Below is a small trained network, with its code and all its weights. Each question gives an input and a class and asks what happens when units are switched off, that is, made to give their printed mean instead of their output.

import numpy as np


def w(rows, s, z=0):
    codes = np.array(rows[::2]) - 128.0
    scale = np.full(codes.shape[1], s)
    scale[-1] = z or s
    return codes * scale


def norm(h):
    return h / np.sqrt((h * h).mean(-1, keepdims=True) + 1e-5)


def f(y):
    return y / 2 * (1 + np.tanh(0.7978845608 * (y + 0.044715 * y**3)))


def log_softmax(a):
    a = a - a.max(-1, keepdims=True)
    return a - np.log(np.exp(a).sum(-1, keepdims=True))


def net(x, mask):
    res = np.array(x, float).reshape(1, 3) / 4 @ E
    u = 0
    for l in range(3):
        y = f(norm(res) @ A[l][:, :-1].T + A[l][:, -1])
        res = res + np.where(mask[u : u + 9], y, B[l][:, -1]) @ B[l][:, :-1]
        u += 9
    return log_softmax(norm(res)[-1] @ U[:, :-1].T + U[:, -1])


A, B = {}, {}
E = w([
[112,2,107],'x0',
[142,159,20],'x1',
[24,174,87],'x2',
],0.0031)
A[0] = w([
[76,115,253,85],'L0N0',
[195,210,169,118],'L0N1',
[135,73,112,137],'L0N2',
[140,133,83,116],'L0N3',
[155,164,11,1],'L0N4',
[55,109,100,86],'L0N5',
[137,190,20,80],'L0N6',
[68,97,89,71],'L0N7',
[84,193,49,102],'L0N8',
],0.007,0.0039)
B[0] = w([
[122,134,255,235],'L0N0',
[229,172,87,255],'L0N1',
[66,85,43,184],'L0N2',
[62,115,113,138],'L0N3',
[65,241,213,160],'L0N4',
[243,144,100,145],'L0N5',
[12,234,146,243],'L0N6',
[201,135,82,130],'L0N7',
[27,132,54,245],'L0N8',
],0.005,0.0016)
A[1] = w([
[97,246,254,136],'L1N0',
[79,214,168,21],'L1N1',
[68,79,250,2],'L1N2',
[62,110,198,50],'L1N3',
[55,78,186,37],'L1N4',
[250,189,56,54],'L1N5',
[56,67,60,186],'L1N6',
[246,149,162,86],'L1N7',
[76,63,81,62],'L1N8',
],0.0068,0.003)
B[1] = w([
[57,13,92,252],'L1N0',
[8,104,165,151],'L1N1',
[201,151,228,156],'L1N2',
[172,129,172,128],'L1N3',
[174,227,138,129],'L1N4',
[159,253,240,149],'L1N5',
[229,113,40,216],'L1N6',
[108,246,121,164],'L1N7',
[191,106,34,144],'L1N8',
],0.0055,0.0035)
A[2] = w([
[105,253,85,144],'L2N0',
[59,85,105,118],'L2N1',
[26,173,143,100],'L2N2',
[120,146,255,153],'L2N3',
[223,141,129,73],'L2N4',
[98,93,133,2],'L2N5',
[160,226,88,127],'L2N6',
[71,133,233,111],'L2N7',
[148,108,104,193],'L2N8',
],0.0081,0.0039)
B[2] = w([
[83,222,159,241],'L2N0',
[126,159,190,170],'L2N1',
[37,118,134,205],'L2N2',
[212,86,189,254],'L2N3',
[38,149,232,141],'L2N4',
[98,107,229,90],'L2N5',
[129,203,210,174],'L2N6',
[169,2,159,205],'L2N7',
[131,122,49,184],'L2N8',
],0.0061,0.0034)
U = w([
[143,228,229,169],'0',
[204,55,223,251],'1',
[1,221,90,204],'2',
[112,161,15,5],'3',
[167,55,44,201],'4',
[59,78,176,2],'5',
],0.0094,0.0047)

Each question gives the input, the list of numbers given to net, and the class t.
The units are the neurons (one row each of A and B). Each row of codes is followed by its name. A weight is (code - 128) times the scale printed after its matrix; where a second scale follows, it is the last column's (A, B and U).
mask holds one flag per neuron, layer by layer. A switched-off neuron (its flag False) gives its mean, the last column of its row in B, instead of its output. The means were averaged over made-up inputs and are rounded, as every weight is.
A unit's drop is (log p(t) with every unit on - log p(t) with that unit switched off) / (log p(t) with every unit on - log p(t) with every unit switched off).
The circuit of an input: a set's keep is (log p(t) with only the set's units on - log p(t) with every unit switched off) / (log p(t) with every unit on - log p(t) with every unit switched off). Starting from the 12 units with the biggest drops (on a tie, the unit counted first), units are removed one at a time, each time the one whose removal leaves the highest keep (on an exact tie, the one counted first), for as long as the keep stays at least 0.8.
units of the circuit, in order: the units of the circuit, biggest drop first
k most important neurons: the k neurons with the biggest drops, biggest first
top k neurons in layer l: the k neurons of layer l with the biggest drops, biggest first
drop when u is switched off: that unit's drop, to one decimal
input [3,-4,7], class 1: units of the circuit, in order => L0N0, L1N2, L2N0
input [2,5,0], class 2: units of the circuit, in order => L0N4
input [-4,5,-4], class 2: top 3 neurons in layer 0 => L0N6, L0N4, L0N5
input [3,8,-4], class 2: units of the circuit, in order => L0N4, L0N6
input [6,-2,-8], class 4: top 2 neurons in layer 0 => L0N2, L0N4
input [1,0,2], class 3: 3 most important neurons => L0N8, L0N1, L1N6
input [2,8,-5], class 2: 2 most important neurons => L0N4, L1N0
input [-3,8,-6], class 2: 2 most important neurons => L0N6, L0N4
input [-4,-1,2], class 5: 2 most important neurons => L0N2, L1N6
input [-1,6,-5], class 2: 3 most important neurons => L0N6, L0N4, L0N0
input [2,0,-6], class 4: top 2 neurons in layer 0 => L0N2, L0N0
input [3,-3,3], class 1: top 2 neurons in layer 0 => L0N0, L0N8
input [8,-3,-2], class 4: 2 most important neurons => L0N2, L2N3
input [1,0,0], class 4: 2 most important neurons => L0N2, L0N1
input [4,2,7], class 3: top 2 neurons in layer 1 => L1N0, L1N6
input [4,2,6], class 3: most important neuron => L1N0
input [0,-1,5], class 3: drop when L1N0 is switched off => 0.1
input [2,1,6], class 3: drop when L2N3 is switched off => 0.0
input [1,-3,4], class 1: drop when L0N0 is switched off => 0.7
input [7,-1,-7], class 4: top neuron in layer 2 => L2N3
input [8,-3,-4], class 4: top 2 neurons in layer 0 => L0N2, L0N4
